Here is a tiny trained network, its code and every weight. The questions are about switching its units off for an input and a class, where a switched-off unit gives its printed mean instead of its output.

import numpy as np


def w(rows, s, z=0):
    codes = np.array(rows[::2]) - 128.0
    scale = np.full(codes.shape[1], s)
    scale[-1] = z or s
    return codes * scale


def f(y):
    return np.maximum(y, 0)


def log_softmax(a):
    a = a - a.max(-1, keepdims=True)
    return a - np.log(np.exp(a).sum(-1, keepdims=True))


def net(x, mask):
    res = np.array(x, float).reshape(1, 7) / 4 @ E
    y = f(res @ A[0][:, :-1].T + A[0][:, -1])
    res = res + np.where(mask, y, B[0][:, -1]) @ B[0][:, :-1]
    return log_softmax(res[-1] @ U[:, :-1].T + U[:, -1])


A, B = {}, {}
E = w([
[146,165,195,168,151,164,57,188,41,173,84,45],'x0',
[159,180,74,40,167,34,164,130,21,121,66,131],'x1',
[100,162,82,158,198,186,213,145,187,184,58,108],'x2',
[254,88,134,77,191,177,91,98,159,96,97,139],'x3',
[55,94,208,113,194,119,187,55,113,26,113,52],'x4',
[98,125,140,185,214,59,81,179,164,102,108,178],'x5',
[93,61,129,47,60,111,122,230,186,111,56,94],'x6',
],0.0059)
A[0] = w([
[123,154,86,136,199,190,233,138,189,162,49,96,164],'n1',
[177,163,55,103,105,100,111,167,105,222,131,173,59],'n2',
[154,189,200,175,158,158,71,173,41,157,142,61,104],'n3',
[156,206,125,221,193,122,119,15,47,141,218,169,113],'n4',
[42,168,112,162,62,79,179,137,122,120,156,154,139],'n5',
[108,82,186,208,112,215,88,139,213,167,191,144,125],'n6',
[93,52,116,41,72,110,92,220,178,93,78,76,133],'n7',
[162,148,44,135,81,168,94,178,114,216,141,203,35],'n8',
[153,215,161,189,182,171,121,35,78,146,207,179,113],'n9',
[89,106,111,135,170,111,129,202,170,101,82,127,181],'n10',
[23,189,127,181,71,47,203,178,69,175,166,137,200],'n11',
[115,146,119,192,196,62,64,190,172,97,120,152,151],'n12',
[203,141,78,97,124,154,77,147,158,180,117,164,117],'n13',
[222,87,126,95,186,162,78,92,133,87,97,159,143],'n14',
[88,100,220,120,192,106,192,34,109,35,110,48,95],'n15',
[174,153,91,115,80,115,58,152,128,172,149,180,43],'n16',
[221,107,113,93,183,190,135,106,165,132,75,119,201],'n17',
[96,154,43,176,202,194,248,150,170,205,38,110,182],'n18',
[156,204,63,43,163,45,153,131,38,149,71,148,86],'n19',
[121,133,209,169,136,188,38,156,106,192,116,60,72],'n20',
[147,168,190,146,157,155,57,186,72,173,91,53,84],'n21',
[200,189,49,130,79,141,93,203,128,220,140,223,25],'n22',
[239,91,132,82,192,165,82,115,161,80,108,160,149],'n23',
[91,93,175,218,90,204,89,115,217,133,177,125,142],'n24',
[107,155,194,176,139,137,82,199,81,174,117,82,153],'n25',
[150,166,214,145,110,190,72,158,65,179,77,40,114],'n26',
[15,194,104,206,68,67,176,170,105,150,171,137,208],'n27',
[98,83,78,77,115,112,186,65,209,104,172,235,97],'n28',
[102,74,155,78,69,120,79,227,140,115,50,70,131],'n29',
[118,88,63,95,90,125,193,89,214,97,192,214,100],'n30',
[254,66,141,82,191,170,107,120,162,58,87,138,149],'n31',
[69,70,216,82,192,117,210,36,106,28,98,22,108],'n32',
[155,83,146,74,70,54,52,127,46,51,189,144,125],'n33',
[86,112,162,196,243,56,47,182,174,103,100,217,238],'n34',
[117,84,70,86,96,92,185,81,225,85,172,205,133],'n35',
[146,185,77,49,170,45,157,131,30,122,52,142,84],'n36',
[152,157,207,128,123,158,78,210,82,154,79,48,132],'n37',
[174,168,52,135,66,130,75,169,160,215,144,202,2],'n38',
[161,64,178,102,57,60,47,118,72,60,206,157,121],'n39',
[147,191,110,204,206,135,116,36,64,129,212,144,150],'n40',
[144,201,86,67,164,63,175,112,68,103,45,120,121],'n41',
[116,167,40,150,210,196,239,161,188,199,37,84,148],'n42',
[186,117,138,100,200,168,108,122,166,121,83,158,182],'n43',
[173,138,119,37,25,255,199,73,85,168,152,52,208],'n44',
[139,133,91,75,21,229,186,65,89,180,169,37,212],'n45',
[90,52,133,54,76,88,113,202,184,103,56,61,138],'n46',
[147,193,72,64,151,23,153,116,40,130,59,134,77],'n47',
],0.0042,0.0013)
B[0] = w([
[128,107,202,189,93,68,98,106,49,165,211,144,215],'n1',
[79,143,194,152,172,188,115,188,149,55,150,152,194],'n2',
[199,112,86,129,199,91,212,129,131,106,124,138,216],'n3',
[83,22,38,73,213,192,150,174,161,221,130,127,233],'n4',
[146,172,105,114,122,95,126,144,147,96,173,40,198],'n5',
[143,73,144,204,70,159,89,77,212,55,30,128,214],'n6',
[75,35,58,92,218,174,154,154,137,212,164,151,212],'n7',
[65,198,189,123,213,193,124,214,111,70,162,146,201],'n8',
[94,36,50,88,181,187,147,155,166,180,130,132,216],'n9',
[94,110,108,121,151,124,103,109,82,161,123,156,186],'n10',
[115,147,95,109,101,104,71,116,182,86,164,10,236],'n11',
[89,171,99,70,128,87,79,92,84,98,62,182,196],'n12',
[62,180,147,117,170,153,108,185,112,104,172,113,182],'n13',
[106,160,100,104,101,95,75,137,162,126,177,31,190],'n14',
[48,187,186,101,221,216,129,250,98,100,183,194,234],'n15',
[103,140,183,141,162,171,130,180,97,105,171,135,180],'n16',
[110,161,108,139,117,80,82,110,124,125,187,53,198],'n17',
[145,94,201,194,89,50,67,74,49,196,216,150,236],'n18',
[142,44,152,218,84,206,94,111,225,69,52,112,218],'n19',
[212,131,115,146,159,76,208,116,163,73,83,159,196],'n20',
[221,148,111,136,191,70,214,109,129,93,114,141,206],'n21',
[71,184,203,130,194,192,126,216,123,68,169,156,219],'n22',
[100,182,101,114,99,78,102,128,143,109,180,17,197],'n23',
[154,67,133,202,89,153,93,58,209,51,39,135,215],'n24',
[191,153,94,121,172,65,177,115,144,78,102,111,205],'n25',
[205,154,97,132,224,59,218,109,134,66,109,165,210],'n26',
[123,179,82,90,105,88,83,105,179,109,169,6,235],'n27',
[232,173,126,143,192,69,218,137,116,63,123,124,219],'n28',
[121,55,60,94,200,136,163,151,147,177,162,147,205],'n29',
[218,143,127,129,196,68,220,118,123,58,111,143,217],'n30',
[115,186,100,99,111,109,88,137,147,136,197,27,207],'n31',
[46,208,210,109,207,226,119,232,84,72,170,176,255],'n32',
[140,42,198,208,95,86,111,103,94,187,215,146,217],'n33',
[66,203,60,45,104,63,34,26,59,114,51,207,232],'n34',
[204,143,116,147,195,54,207,142,120,84,144,148,223],'n35',
[154,40,174,218,75,189,103,88,243,78,60,124,217],'n36',
[195,126,87,128,209,59,224,126,124,105,119,156,205],'n37',
[95,187,207,129,205,190,159,232,114,51,165,146,202],'n38',
[157,49,187,205,84,65,119,113,63,217,223,157,213],'n39',
[92,40,28,74,199,197,132,167,153,199,136,126,221],'n40',
[123,59,177,215,82,181,96,117,211,98,97,121,207],'n41',
[159,67,204,216,75,41,80,85,44,213,227,173,232],'n42',
[106,167,113,103,82,73,73,99,133,134,190,51,183],'n43',
[70,166,71,81,122,62,32,29,72,88,46,228,229],'n44',
[67,170,83,85,132,70,25,44,98,67,36,191,223],'n45',
[86,55,50,88,207,169,135,182,118,206,158,156,212],'n46',
[148,39,155,230,73,206,106,99,252,74,42,106,215],'n47',
],0.0039,0.0052)
U = w([
[95,185,214,116,160,205,145,198,108,92,154,161,85],'0',
[156,69,157,188,95,177,114,107,213,92,62,123,106],'1',
[213,147,98,122,157,69,247,129,123,103,120,149,104],'2',
[104,59,36,85,160,175,145,156,136,220,141,139,135],'3',
[147,93,208,169,98,80,101,112,63,198,186,151,152],'4',
[121,186,91,103,109,99,88,129,153,119,161,2,142],'5',
[102,170,93,88,119,104,71,88,91,115,67,196,205],'6',
[163,169,147,90,67,169,172,137,121,201,92,116,2],'7',
],0.0095,0.0029)

Each question gives the input, the list of numbers given to net, and the class t.
The units are the neurons (one row each of A and B). Each row of codes is followed by its name. A weight is (code - 128) times the scale printed after its matrix; where a second scale follows, it is the last column's (A, B and U).
mask holds one flag per neuron, in row order. A switched-off neuron (its flag False) gives its mean, the last column of its row in B, instead of its output. The means were averaged over made-up inputs and are rounded, as every weight is.
A unit's drop is (log p(t) with every unit on - log p(t) with that unit switched off) / (log p(t) with every unit on - log p(t) with every unit switched off).
The circuit of an input: a set's keep is (log p(t) with only the set's units on - log p(t) with every unit switched off) / (log p(t) with every unit on - log p(t) with every unit switched off). Starting from the 12 units with the biggest drops (on a tie, the unit counted first), units are removed one at a time, each time the one whose removal leaves the highest keep (on an exact tie, the one counted first), for as long as the keep stays at least 0.8.
circuit, biggest first: the units of the circuit, biggest drop first
unit that matters most: the unit with the biggest drop
k most important neurons: the k neurons with the biggest drops, biggest first
input [-4,3,1,-6,7,-5,2], class 0: 3 most important neurons	[n32 n15 n34]
input [3,4,8,3,4,4,-3], class 4: 2 most important neurons	[n42 n18]
input [-7,1,-8,8,6,-7,-1], class 4: circuit, biggest first	[n39]
input [-1,2,-5,-6,1,-4,6], class 3: circuit, biggest first	[n7 n46]
input [8,8,-2,6,-8,-7,2], class 0: circuit, biggest first	[n22 n2]
input [7,3,-1,-7,-3,6,6], class 2: circuit, biggest first	[n37 n21 n25]
input [-5,1,-8,-1,8,7,2], class 0: 4 most important neurons	[n32 n15 n42 n18]
input [5,-3,2,3,0,5,-8], class 3: circuit, biggest first	[n4 n40]
input [3,1,-7,3,-7,6,-7], class 0: circuit, biggest first	[n22 n38]
input [-5,5,2,5,-4,5,1], class 1: circuit, biggest first	[n19 n36]
input [-6,-1,7,-3,-5,2,-6], class 4: 3 most important neurons	[n18 n42 n1]
input [-6,-7,4,-1,5,-8,2], class 6: circuit, biggest first	[n44 n45]
input [-1,-1,-4,-7,5,-2,-5], class 5: circuit, biggest first	[n27 n11]
input [-5,4,8,-4,7,-6,-2], class 4: circuit, biggest first	[n42 n18]
input [2,5,8,-8,-8,7,-6], class 0: circuit, biggest first	[n22]
input [-6,-4,-3,4,5,-3,-1], class 2: circuit, biggest first	[n28 n35]
input [5,-2,0,5,-1,2,-7], class 3: circuit, biggest first	[n4 n40]
input [6,-2,-5,8,-2,3,-7], class 5: circuit, biggest first	[n23 n14]
input [1,-6,-3,3,-6,2,-8], class 3: circuit, biggest first	[n4 n9]
input [-5,-4,-6,-4,6,-4,-7], class 3: most important neuron	[n4]
input [-5,-7,7,2,0,8,-7], class 6: 2 most important neurons	[n34 n12]
input [-3,-5,-7,-1,3,-2,4], class 4: 2 most important neurons	[n39 n33]
input [6,-1,1,1,-7,-6,-8], class 3: 4 most important neurons	[n4 n9 n40 n32]
input [4,-2,-7,6,2,-8,-3], class 6: 2 most important neurons	[n44 n45]
input [-5,6,4,6,-7,6,4], class 0: 2 most important neurons	[n22 n38]
input [0,1,-8,7,4,2,4], class 4: 2 most important neurons	[n39 n33]
input [-7,-5,-3,5,-2,-7,1], class 2: unit that matters most	n30
input [1,-3,-6,-4,-4,-7,2], class 6: 4 most important neurons	[n45 n44 n42 n18]
input [2,-2,0,-7,-4,-2,2], class 5: 2 most important neurons	[n27 n11]
input [-5,-3,2,4,-4,-5,-8], class 3: 3 most important neurons	[n4 n9 n40]
